[ -7 -44 -14   2  33 -12  11 -50 -57  46 -10 -25   6 -59   6  11 -17  -3
   1 -71  31  15 -26 -39 -38  65 -21 -50 -19 -16  62  15  -3  28  -6 -21] => A
[-29 -41 -52 -37  23 -92  48  -4  31  26   4 -42  17  26 -11 -10  33  29
  -8  -4  14  19 -24  -2 -22  26  91 -34 -40  11 -28  17  28  32  33   5] => B
[-48   9 -29  23   1  37  44 -12 -25   7 -12 -29  29 -36  26 -13  22   1
 -21  22   2 -42  30 -34  10  10   8 -31 -18  14  54 -46  55  10  15   6] => H
[-27  18 -27  19  10  11  32  -5 -31   0 -31 -22  18 -41  14 -13  32   6
  -5  17  14 -24  23 -26  -4  -2  -5 -42   3  13  72 -40  39  27   5 -13] => A
[  9  32   0  35  50  19  26 -52 -33  45 -53 -20 -15 -64   8  56   5   4
  28   4  20   7 -19 -34 -61  45 -17 -40   1 -54  30  -3  25   2 -29   1] => K
[ 16  10   5 -28  32   2   9 -18  19   5  49 -20  30 -36  50  -7 -15 -12
  24  -2  33  33   5   0 -36  47 -16 -67  -6 -28  26  14  -5  18   1   2] => T
[  -5    6   33   -4   32    4  -13  -14    2   78   27  -12    2    1
  -23   -6 -103   14   21  -54   33   62  -31  -18  -44   18   63  -28
  -47   23   -5   -1   32   29  -75   44] => V
[-35  17  -5  12  -2  20  22   5 -31 -11 -30 -24  17 -29  10 -13  23 -11
 -13  14  -1 -19  48 -29  -3 -14  15 -25 -21  16  45 -44  38  20  -3   9] => U
[  4  10 -12 -22  27  19   3  -7  19  27  32 -16  18 -48  21 -11  -8 -21
  13  -5  33  22   1  -6 -38  39 -46 -52   8 -30  18   7  -6  18   4   8] => G
[ 21  45  18  47 -15 -41 -32 -27 -61 114 -36 -32 -19   5  28  40 -84   1
  33 -70 -24  10  67 -18 -16  30   3 -36 -70   5 -15 -16  33 -21  -2  51] => K
[ 41  64  62  11  26  61 -73  -4  -1  47 -70 -20 -38  -5  37  12 -73 -28
  -8  -9 -12  41  12  -4  -5  58  -8   8 -15 -44  -4  -6   1   7 -13  38] => G
[-95 -40   1  74 -82  17  57  38  31 -31   9  53   4 -15 -80 -18  43 -39
 -47  54 -63 -50   7   0 -10 -63  -1 -15 -50  30 -69  34 -11  -8  72  40] => U
[ 40  -3 -51 -11  21  20  71 -12  29  23  31  43  29 -89   7 -24  11   9
  -4  13  12  19  19  51  29  16  -9 -22  27 -13   1  -3  19  21  13  -2] => A
[-38   8   3  18   5  37  26  -2 -19 -23 -25 -25   9 -34  34   4  16  -4
 -14  23   6 -18  24 -43   5   2  16 -12 -16  10  55 -36  45  19   2  -3] => U
[ 31  20  -6 -22   6  15   6 -15  14   8  38 -29  43 -25  38  -9  -6 -25
   5 -10  28  16  -1  10 -24  35 -16 -48  13 -17  41   0   2  12 -11  17] => H
[ 35 -26 -57 -41  11  32  66 -14  19   4  29  38  25 -48   7 -14  23  20
  -1   1  15  26   1  43  22   5  -2   3  36 -11 -18   0  24  21   4  -9] => Y
[-12  -6 -52  45  45 -36  20 -49 -28  29  -8  48  -2 -30 -32  11 -56   2
  -6 -64  59  14   3 -20   8  69 -10 -30  22 -27  59 -24  -8  10 -61 -18] => T
[ 13  23 -10 -32   8  27  -1  -1  15  18  43 -31  37 -41  33  -5  -4 -22
   7  -5  18  15   8  -2 -31  38 -26 -46  -8 -16  13   6  -2   7   0  24] => G
[ 35 -19 -63 -25  12  11  80 -33  25  10  11  25  30 -86   9 -27  14  17
  -9   0  22  32  11  43  16  25  15  -5  25 -24   0   9  41  41   4  -4] => V
[ 36 -24 -61 -22  27  44  73 -21  24  18   7  19  18 -65  -4 -12  32  26
  -6  14  37  -5 -13  44  13  19  -7   3  48 -32   0  -3  30  21  14  -7] => H
[-40 -24  37 -19  45  11 -56   8 -42  19 -18  72 -23  -9   6  41 -96 -35
   1 -32 -96  28   9  -1 -29   4  38 -14 -75  18   8 -11  27  35 -18  37] => Y
[-28   0 -11  29  17  37  30 -43  -7   7 -35 -46 -41  -7 -33 -24  40  34
 -23   2  33  -7 -16  39 -25  15 -36 -29  30 -37 -43  13  -8  46  34   6] => V
[-31  34  57  71  13  20  14  -6  -6  10 -86   8  -5  -5 -42 -12  29 -18
  -8  41 -25   1  81   6 -16  -7   6 -29 -52  12  44  16   8  -2  30  11] => H
[-55  -4 -50  23  13  11  37 -18   3  10   1  25 -46 -11 -48 -37   8  33
 -25 -49  27 -25  -6  45 -26  32   0 -26   5   6 -41  -8   1  38   7  33] => U
[ 13  25 -11 -45  14   5   0  -2   9  11  54 -17  32 -36  26 -13 -11 -19
  21 -23  22  27  13  19 -29  30 -32 -57  -8 -15  17   0  -6  25  -6  15] => Y
[-49 -42 -25  27  17  16  48 -35 -51  27 -19 -25 -34 -34 -51 -25  42  47
 -12 -15  32  -7   4  13 -31 -11 -50 -30  20  -2 -26 -10  -1  26  26  -2] => P
[-81  40  29  85  -6  34  19 -13  -8 -75   1 -20  11  30  26  19  60  13
 -19  84  -9  -6  45 -67   7  15 -46 -44 -21  17  34  32  -8 -80  62 -31] => D
[ -53   26  -84   65 -102   -7   -6   33  -58   21  -11   21   17   15
  -52   -2  -39   -3  -22  -19   37  -42  -26  -98    3    0  -26   19
   28   61   21  -23   28  -47   -8   -1] => Y
[-70  37  28  65 -70 -44 -69  87  -4 -25 -74 -29 -63  72 -78   1 -39  26
 -44  14  57  38 -27 -39 -38   7  17  54 -27  62 -16  59  27 -20  11  34] => W
[ 16  -8  70  31  29  17 -11  17 -16  20 -19  37 -18 -28  34  33 -73  -4
  44   9   4  84   5 -30 -19  -5 -31   3 -22 -37   2  -4  18 -31 -27 -12] => W
[ 32 -30 -51 -27  22  26  84 -37  28  12  22  45  21 -69  16 -36   9  10
   9   6  36  24  16  36  22  16   5  -3  39 -12   6   4  17  35   5 -19] => U
[  4  32  -5 -14   6  13   8  -2  15  12  41 -20  27 -35  37 -24  -9 -28
  16  -2  37  27  17 -12 -42  34 -39 -48   8 -15  17   4  -8   4  -3  14] => G
[ 17  42  -2 -34  28  16   0 -21  15   8  28 -18  27 -45  33 -17   1 -21
  20  11  31  18 -11 -10 -26  39 -14 -44  12 -23  22   2  -1  12 -14   7] => D
[ 13 -41  23  -8  36  12 -47 -26  13  54  38  46 -37  11  79  19 -73   0
  24 -43 -31  54 -11   6   8  36   1 -51  -9 -11 -20 -15  -5 -28   0  24] => J
[ 15  22 -12 -39  13   5   6  -8   6   1  40 -15  30 -25  35  -5  -9 -22
  14  -2  29  21  12  -4 -31  29 -15 -37  12 -14  18   6   8  11  -4  21] => D
[  5  10   5 -23   9  23   5 -10  16   4  28 -32  25 -40  28 -11   1 -24
  14   3  26  18   9   6 -39  32 -33 -60   5 -26  35  10 -12  20   5  18] => J
[-58 -20 -26   2  19  -1  16 -12 -20   1  -8   8 -48 -28 -42 -20  20  35
 -30 -43  10   1   8  43  -7  22  -4   1 -20   7 -48  11  14  36   8  11] => T
[ 31  30 -21  45  22   3 -39 -62   5  63 -44  24 -13 -55  10  51 -26 -41
 -28 -33 -50 -15 -61 -22  27 104   8 -53 -16 -69  -4  -9 -19 -16   0  19] => U
[-25 -29 -35 -31  34 -90  28   5  26  41  -7 -48  19  15 -36 -13  33  31
   0 -13  18   3 -27 -13 -29  16  89 -33 -58  12 -15  19  28  39  19   4] => G
[-31   5 -24  78 -11 -15   5   4   5  -3  42  34 -32  32 -14  11  -3 -21
 -40  12 -42 -94   4 -27  31  16 -14  -6  17   3 -45  -7 -16 -38  66   0] => Y
[ 23 -27 -41  29   0 -61  -8 -52 -50  60 -81  96 -37 -63 -31  37  13 -39
  -9 -70   7 -59 -42  10 -39  49  93  -8  21  53  56 -12 -31  21 -40  48] => A
[ 37 -41 -48 -47  41   7  82 -26  16  -6  27  37  25 -49   8 -22  12  22
   1   1  22  51  11  52  29   5  11   9  35 -21 -13   2  22  44  -5 -26] => Y
[-45 -26 -23  27  29  18  54 -39   6  33 -26 -30 -43 -31 -49 -12  16  42
 -13 -19  49   6 -18  44 -24  19 -34 -31   1 -43 -39   3  -1  51  -1  17] => K
[  3   0 -11  -3  43 -72 -19 -11  -5   6  25   3  -6  33  -9  19 -80   7
  30  -4   7  40 -20   1 -27  -9 -12 -32  14 -34  -2   0 -12  25 -21 -10] => B
[ 19 -20 -56 -18  15  22  84 -12  14  -5  20  49  30 -53  -7 -18   4  18
  -1  18   7  20  15  26  15   1  -6  19  40 -11  -2  -3  29  13   1 -18] => P
[ 43 -19 -54 -25   9  12  71 -22  14   8  26  47  40 -70   4 -41  -2  12
  -5  -6   5  36  -5  45  23   8  19  16  27  -1  -6   2  35  24 -16 -14] => H
[ 56 -19 -72 -28  25  24  80 -20  41   9  38  45  27 -62  13 -21  23  31
 -10  -4  17  21   1  65  55  17  -1   1  51 -18  -3  -7  29  23   0 -23] => A
[-43  13 -19  17   5  23  40  -8 -18   0 -29 -48  21 -54   7 -18  25  16
 -18  26  -2 -29  20 -19  -8   9  14 -27 -34  12  41 -31  45  38   4   3] => K
[ -99   28   33   38  -47   10  -11   69   -8  -34  -80    9  -68   37
  -45    4    3  -54   23   71   72   15   15  -93 -114  -27  -73   50
   39    7   14   61   10  -23   37  -16] => B
[-50 -25  -5  55  53  31  51 -50 -16  11  -6  -7 -47 -43 -29 -19  37  27
  -6  -3  23  -6 -12  21 -23   7 -53 -40  44 -29 -15 -13  -3  49  15 -19] => J
[-53  42  12  43 -19 -41 -84  34  -7   2 -51 -31 -55  14 -90  92  22  29
 -29  -3 -68 -21 -43  14 -21 -40  -3 -33 -69  10  -7  37  53  16   5  50] => A
[ 17   1   9 -21  14  12  25 -10  12   7  42 -24  30 -33  44 -26 -13 -16
  16  -8  27  19  18   1 -40  37 -23 -50 -13 -21  29  11   6  15   0   9] => W
[ 44  26   1 -39  27 -21 -21 -35   1  77 -13  -7 -12   5 -15 -27 -33 -26
  45 -47 -47 -11  -2   8 -49 -15  12 -31 -19 -33 -16  -5  28  40 -52   7] => K
[ 12  21  -7 -29  19  19  12 -20  12  13  43 -22  43 -30  31 -14 -14 -14
  19   6  28  16  -1  -1 -23  32 -20 -49  -3 -18  36  10   0   0  -8   3] => H
[ 26 -27 -36 -30  33  16  73 -29  12  13  29  28  16 -77  -7 -19   6   6
  -6  16  20  31  17  26   7   6   1  15  38  -2   6  13  34  35  -7 -11] => P
[-34 -38 -45 -26  27 -95  45 -11  33  43   2 -48  10  30 -33 -12  47  25
  -6 -18  21   9 -13  -5 -10  23  83 -31 -41  16 -21  16  25  32  23  -7] => B
[-25  -5 -13  19  36  18  32 -29 -20  20 -36  -5 -36 -30 -53 -19  29  17
 -12 -20  25 -22   0  41 -33  21 -24 -20  13 -35 -37   1 -11  53  15   4] => T
[ 22  19  -8 -17   5   1   8 -15   8   8  34 -22  39 -30  28 -22  -8 -17
  11  -7  35  21   9  11 -26  34 -20 -52   2 -15  35   7 -11   0  -4  14] => H
[ 38 -15 -51 -42  17  10  55 -16  16   7  22  28  14 -67   6 -20  22  13
  -1  -4  16  19  -7  36  26   5  -1  13  35  -9   3  10  29  27 -10 -25] => A
[-19 -19 -20  -6  39  33  34 -41  -7  22   6   0 -20 -46 -17  -6  25   6
  -9  -9  26   5 -15  44 -12  21 -21 -37  23 -24 -37  -7 -21  39   7  13] => U
[ 22  10   3 -24  15   4   6  -2  18  16  50 -16  30 -19  32 -12 -20 -27
  16   2  37  25   9  -2 -39  33 -19 -50   6 -11  29  12   3   6 -12  15] => W
[-19 -37 -28 -45  36 -98  31  -5  28  31   2 -53  12  14  -3  -7  30  26
  -4  -7  27  33 -26 -18 -25  30 101 -41 -54   3 -20  31  49  42  19   3] => T
[ 16  24  -5 -26  14   7   8 -10  14   6  33 -10  26 -34  35 -14 -17 -18
  15   4  32  21   2  -9 -27  31 -11 -40   7 -21  18   2   6  11  -5  22] => D
[-37   3  14  38 -10  86 -11  -5 -11 -44  32  22  47  61 -44   3  26 -33
   4  62 -68 -40  -1 -58   8 -87 -65 -52  23  -1  31 -23 -24 -54 -23 -51] => U
[ 13  29 -21 -29   7  20  14 -17  11  11  47 -23  37 -39  30 -18 -17 -15
  12   9  41  21  15  -8 -29  32 -19 -54  10 -20  22   7   3  -2  -9  18] => V
[-41 -10   2  25  44  46  29 -47  12  32 -44  -4 -52 -45 -76 -34  38  14
 -14 -22  35 -31 -19  46 -36  27 -18 -40   1 -27  -8  11 -24  71   7  16] => U
[-23 -35 -32 -24 -12 -87  15   8  31  35 -11 -53   9  36 -32 -15  40  20
  -9 -21  25  29 -33  -9 -37   8  81 -38 -37  22 -28  35  39  34  26  17] => V
[-41  12 -16   7  -8  41  37  -2 -18  -1 -18 -45  21 -46  26  -7  32   8
 -17  24  -5 -30  27 -20 -11   5  16 -23 -31  22  35 -33  47  18   2  16] => K
[-35   9 -26  20  -8  24  27  -8 -19  -4 -19 -24  26 -31  21  -3  17   6
 -13  23 -16 -29  20 -27  -4   3  13 -32 -22  22  48 -34  40  11  -3   4] => K
[-37  18 -12   2  -7  38  23   6 -37  -2 -24 -36  22 -42   8 -17  28   4
 -14  19  -5 -25  35 -22 -10 -15   6 -35 -28  18  42 -45  47  34   7  19] => Y
[-30 -15 -38  66 -98 -27   3 -16 -58 -13 -19 -22  21  24  12  25 -12  33
 -42 -28  54  -7 -26 -83  23  35  57   9 -19  82  35   9  -4 -68  -4  20] => U
[-40  10  -5  21  10  22  20 -14 -21  -5 -34 -32   0 -28   9  -9  26   3
  -8   5 -20 -30  36 -17 -13  -5  -2 -41 -19  -8  54 -35  45  36   4   8] => J
[-108    3   31   56  -41  -24  -15   10  -16   24   -9    6  -53  -38
  -71   31   -3    8   31  -24   -4  -26  -40  -39  -79  -23  -57  -34
  -74    1  -23   38   -6  -20    8   31] => P
[-28  17 -18  18 -12  40  26 -12 -14  10 -31 -26  21 -46   7 -14  28  -7
 -11  13 -15 -34  38 -23  -5   2  -7 -31 -17  10  58 -37  38  26   7   6] => B
[-23 -34 -17 -39  20 -78  18   8  27  13 -22 -44  21  31 -29 -17  46  19
 -11   2  16  33 -47 -19 -22  13  99 -15 -39  23 -18  29  33  40  19  -4] => D
[-14 -32 -26 -47  23 -75  23   4  26  23  -6 -49  12  16 -18  -6  52  32
  -6  -4  23  13 -32 -16 -22  18 102 -27 -54  11 -23  28  40  22  12   2] => T
[-49 -21 -18  47  37  35  70 -38 -19  13 -19   9 -25 -30 -46 -39  22  15
 -13  10  47 -22 -19  27 -53  13 -20 -28  38 -10 -16  -3 -15  47  21   7] => H
[  8  26 -16 -24  15  11  15 -23  15  15  50 -21  31 -41  45  -6 -10  -7
  21   1  23  20   4   6 -31  46 -18 -54  -5  -6  17   8  -7  -4 -13   9] => K
[-43 -47 -37   0  42  -2 -18  34 -20   9 -62   6 -33  10 -86  36  37  24
  -7  52   0 -29 -68 -19 -16 -55 -20   6  49   3  19   2  33  48  34 -53] => A
[ 15  33  -7 -36  13  24  -1 -13  13  12  43 -33  26 -33  46  -7 -11 -22
  14  -3  34  14   5  -8 -38  46 -15 -51   5 -26  15   7  -1  -4  -4  21] => V
[ 10  31 -11 -26  15  13  15 -10   9   9  52  -2  24 -41  54 -20 -22 -17
  22   1  31  24   9   1 -23  34 -29 -54  10  -9  29   3  -5   1  -3   4] => A
[ 26 -19 -59 -24   4  23  69 -19  18  12  18  28  24 -63   2 -28  11  -1
 -10  19   5  19  29  35  19  -3 -10  -3  37 -27 -22   2  37  26  17  -2] => V
